Here is a tiny trained network, its code and every weight. The questions are about switching its units off for an input and a target symbol, where a switched-off unit gives its printed mean instead of its output.

import numpy as np


def w(rows, s, z=0):
    codes = np.array(rows[::2]) - 128.0
    scale = np.full(codes.shape[1], s)
    scale[-1] = z or s
    return codes * scale


def norm(h):
    return h / np.sqrt((h * h).mean(-1, keepdims=True) + 1e-5)


def softmax(a):
    e = np.exp(a - a.max(-1, keepdims=True))
    return e / e.sum(-1, keepdims=True)


def log_softmax(a):
    a = a - a.max(-1, keepdims=True)
    return a - np.log(np.exp(a).sum(-1, keepdims=True))


def net(x, mask):
    ids = ['ΘΣΩβγδεζητ'.index(c) for c in x.split()]
    T = len(ids)
    res = E[ids] + P[:T]
    u = 0
    for l in range(3):
        r = norm(res)
        for j in range(3):
            rows = slice(2 * j, 2 * j + 2)
            q, k, v = (r @ M[l][rows].T for M in (Q, K, V))
            z = softmax(np.where(np.tri(T) > 0, q @ k.T / 2**0.5, -1e9)) @ v
            o = O[l][rows]
            res = res + np.where(mask[u + j], z, o[:, -1]) @ o[:, :-1]
        u += 3
    return log_softmax(norm(res)[-1] @ U[:, :-1].T + U[:, -1])


Q, K, V, O = {}, {}, {}, {}
E = w([
[99,157,92,174,158,119,133,113,50],'Θ',
[152,44,108,123,159,103,181,101,126],'Σ',
[139,94,81,140,143,104,119,113,156],'Ω',
[251,137,69,114,51,124,117,104,66],'β',
[103,135,42,166,167,91,190,129,132],'γ',
[42,115,73,171,55,164,89,141,144],'δ',
[98,149,110,89,151,168,119,104,148],'ε',
[139,77,120,41,132,179,156,235,99],'ζ',
[153,134,76,160,152,113,133,160,132],'η',
[118,84,69,125,151,93,119,137,101],'τ',
],0.02)
P = w([
[114,186,192,140,147,92,122,124,123],'0',
[99,142,31,22,137,14,196,66,130],'1',
[170,53,7,187,208,156,92,189,75],'2',
[93,160,72,56,123,60,174,89,119],'3',
[167,42,18,160,191,178,86,173,79],'4',
[97,150,85,56,116,88,189,83,123],'5',
[163,49,29,149,179,189,90,167,92],'6',
[111,152,112,55,104,114,155,96,134],'7',
[169,56,57,149,166,199,94,168,102],'8',
[59,174,94,50,90,114,168,80,145],'9',
],0.017)
Q[0] = w([
[127,187,135,75,45,64,135,31,103],'0.h1',
[7,137,137,101,179,95,140,58,148],'0.h1',
[130,174,129,62,29,101,171,93,159],'0.h2',
[195,170,111,11,125,117,144,130,69],'0.h2',
[73,113,94,99,120,98,99,133,88],'0.h3',
[102,191,224,159,107,120,196,126,165],'0.h3',
],0.011)
K[0] = w([
[173,126,174,167,150,54,139,107,73],'0.h1',
[137,168,139,158,163,62,77,97,176],'0.h1',
[169,120,174,180,119,23,115,129,136],'0.h2',
[218,120,132,120,149,61,119,87,96],'0.h2',
[101,137,130,114,163,197,97,96,150],'0.h3',
[134,145,165,182,169,2,139,160,115],'0.h3',
],0.014)
V[0] = w([
[117,166,89,132,145,164,123,139,127],'0.h1',
[201,199,139,120,169,111,132,166,121],'0.h1',
[100,83,49,165,99,49,166,149,77],'0.h2',
[145,113,137,199,73,149,205,171,64],'0.h2',
[156,76,197,171,155,2,80,132,120],'0.h3',
[116,107,106,79,117,58,42,140,37],'0.h3',
],0.0087)
O[0] = w([
[188,93,76,156,110,117,101,145,161,140],'0.h1',
[163,198,122,71,180,161,101,241,214,149],'0.h1',
[134,92,96,191,23,2,114,159,189,254],'0.h2',
[116,113,199,214,112,75,164,185,64,96],'0.h2',
[112,78,161,122,185,78,4,151,171,45],'0.h3',
[44,174,107,32,171,163,69,123,53,202],'0.h3',
],0.0072,0.0083)
Q[1] = w([
[73,132,93,70,62,138,164,129,103],'1.h1',
[60,170,182,56,99,101,120,91,174],'1.h1',
[137,96,44,178,122,193,137,125,75],'1.h2',
[85,208,122,13,53,109,157,56,165],'1.h2',
[120,205,225,60,76,2,175,168,145],'1.h3',
[137,140,77,68,134,124,151,105,99],'1.h3',
],0.015)
K[1] = w([
[60,65,155,80,136,150,127,101,192],'1.h1',
[82,128,146,118,198,62,98,125,147],'1.h1',
[150,134,88,129,38,225,180,105,121],'1.h2',
[125,169,146,162,251,58,107,73,156],'1.h2',
[131,147,199,135,231,43,77,114,149],'1.h3',
[175,171,142,83,148,142,159,129,95],'1.h3',
],0.016)
V[1] = w([
[106,109,156,182,210,131,124,148,109],'1.h1',
[217,176,161,81,57,100,73,115,65],'1.h1',
[106,66,144,37,73,125,185,247,86],'1.h2',
[31,153,101,128,76,207,77,172,159],'1.h2',
[96,136,159,187,90,105,40,78,194],'1.h3',
[129,146,215,91,113,123,76,148,108],'1.h3',
],0.013)
O[1] = w([
[96,132,146,184,151,201,146,64,126,74],'1.h1',
[244,162,133,115,107,59,92,80,64,49],'1.h1',
[100,95,98,196,111,223,128,255,89,152],'1.h2',
[145,100,48,179,116,152,157,111,188,119],'1.h2',
[188,118,135,158,39,151,154,119,86,2],'1.h3',
[76,128,117,173,42,171,70,153,146,20],'1.h3',
],0.015,0.0048)
Q[2] = w([
[194,117,104,169,233,185,129,160,153],'2.h1',
[142,172,69,50,88,96,172,164,172],'2.h1',
[113,187,93,140,135,97,130,141,227],'2.h2',
[128,30,129,144,186,125,177,98,69],'2.h2',
[112,142,115,37,8,163,122,152,136],'2.h3',
[218,50,93,250,157,192,102,55,153],'2.h3',
],0.012)
K[2] = w([
[129,101,47,107,192,122,183,169,132],'2.h1',
[80,123,103,98,58,104,120,65,88],'2.h1',
[168,132,149,112,151,176,94,135,172],'2.h2',
[116,62,67,112,152,121,164,134,114],'2.h2',
[140,159,173,138,74,119,149,127,134],'2.h3',
[104,96,3,109,129,90,160,145,93],'2.h3',
],0.015)
V[2] = w([
[166,176,161,142,185,168,57,122,145],'2.h1',
[115,146,110,3,121,149,99,132,125],'2.h1',
[170,151,165,94,192,130,64,87,157],'2.h2',
[104,139,43,15,115,137,154,98,119],'2.h2',
[137,90,76,92,58,196,146,144,129],'2.h3',
[157,175,137,121,34,59,180,128,107],'2.h3',
],0.014)
O[2] = w([
[154,186,2,82,172,152,128,136,175,3],'2.h1',
[151,49,81,131,190,119,94,94,80,169],'2.h1',
[127,59,238,130,108,179,164,155,153,102],'2.h2',
[158,220,143,228,153,149,50,89,187,246],'2.h2',
[53,74,131,138,148,83,194,96,160,53],'2.h3',
[122,106,82,193,233,130,153,183,116,45],'2.h3',
],0.013,0.0047)
U = w([
[219,169,86,56,65,102,166,217,224,26],'Θ',
[105,215,150,137,92,185,120,88,39,181],'Σ',
[145,144,116,53,243,185,157,50,138,162],'Ω',
[89,117,111,146,190,193,86,244,116,149],'β',
[235,120,131,145,162,57,64,154,42,141],'γ',
[112,184,222,149,175,28,203,214,151,86],'δ',
[182,80,222,174,66,116,69,142,230,172],'ε',
[36,93,93,80,100,57,2,118,120,4],'ζ',
[124,22,206,58,126,168,187,108,39,207],'η',
[161,71,51,209,86,124,205,67,117,130],'τ',
],0.008,0.0044)

Each question gives the input, a string of symbols that net reads in full, and the target symbol t.
The units are the heads (2 rows each of Q, K, V and O). Each row of codes is followed by its name. A weight is (code - 128) times the scale printed after its matrix; where a second scale follows, it is the last column's (O and U).
mask holds one flag per head, layer by layer. A switched-off head (its flag False) gives its mean, the last column of its rows in O, instead of its output. The means were averaged over made-up inputs and are rounded, as every weight is.
A unit's drop is (log p(t) with every unit on - log p(t) with that unit switched off) / (log p(t) with every unit on - log p(t) with every unit switched off).
The circuit of an input: a set's keep is (log p(t) with only the set's units on - log p(t) with every unit switched off) / (log p(t) with every unit on - log p(t) with every unit switched off). Starting from all 9 units, units are removed one at a time, each time the one whose removal leaves the highest keep (on an exact tie, the one counted first), for as long as the keep stays at least 0.8.
circuit, biggest first: the units of the circuit, biggest drop first
most important unit: the unit with the biggest drop
which heads matter: for each layer, one digit per head in row order, 1 if its drop is at least 0.15 and else 0, layers parted by /
input ε Σ Ω Ω ε β, target ε: circuit, biggest first	0.h2, 2.h2
input Σ β τ Ω β Ω Σ β Ω, target γ: most important unit	1.h1
input τ Θ ε δ γ δ γ η Σ ε, target τ: circuit, biggest first	0.h3, 1.h3, 2.h3
input ε τ ε η Θ δ ζ Θ, target ε: circuit, biggest first	0.h2, 2.h2
input Ω Ω Ω δ Σ β ζ Ω Θ Θ, target Ω: circuit, biggest first	0.h2, 1.h3
input Σ ζ δ η, target Σ: circuit, biggest first	0.h3, 1.h2, 1.h1, 1.h3
input ζ Ω ζ Ω Θ ε Ω, target Ω: which heads matter	001 / 001 / 000
input δ Ω η δ δ Θ η η, target δ: which heads matter	100 / 101 / 101
input η δ Σ ζ β ε γ γ, target η: circuit, biggest first	2.h2, 0.h1, 0.h3, 2.h1
input ζ ζ Σ ζ τ Σ β ε Σ, target Ω: which heads matter	011 / 001 / 000
input Θ Ω ζ τ, target Θ: circuit, biggest first	2.h1, 1.h1
input β δ γ β β τ β δ Ω β, target β: which heads matter	000 / 100 / 001
input η Σ ε Ω δ Θ, target η: which heads matter	101 / 000 / 010
input γ ζ Σ Θ ε γ, target γ: circuit, biggest first	1.h2, 2.h3, 2.h1
input ε Θ τ γ Ω Θ δ ζ, target ε: which heads matter	010 / 000 / 010
input Ω η Θ, target Σ: which heads matter	010 / 100 / 101
input η β Θ Σ γ Θ Θ, target γ: circuit, biggest first	1.h1
input β Σ Θ η η Σ δ, target τ: which heads matter	000 / 000 / 000
input β δ τ, target τ: circuit, biggest first	0.h3, 1.h2, 2.h3
input δ ζ ζ β ε Ω, target δ: which heads matter	000 / 001 / 100
input ε Ω Ω δ, target ε: circuit, biggest first	2.h2
input η β η Θ Θ Ω γ ε, target η: circuit, biggest first	2.h2, 0.h3
input δ γ ζ Ω Ω, target β: which heads matter	000 / 010 / 000
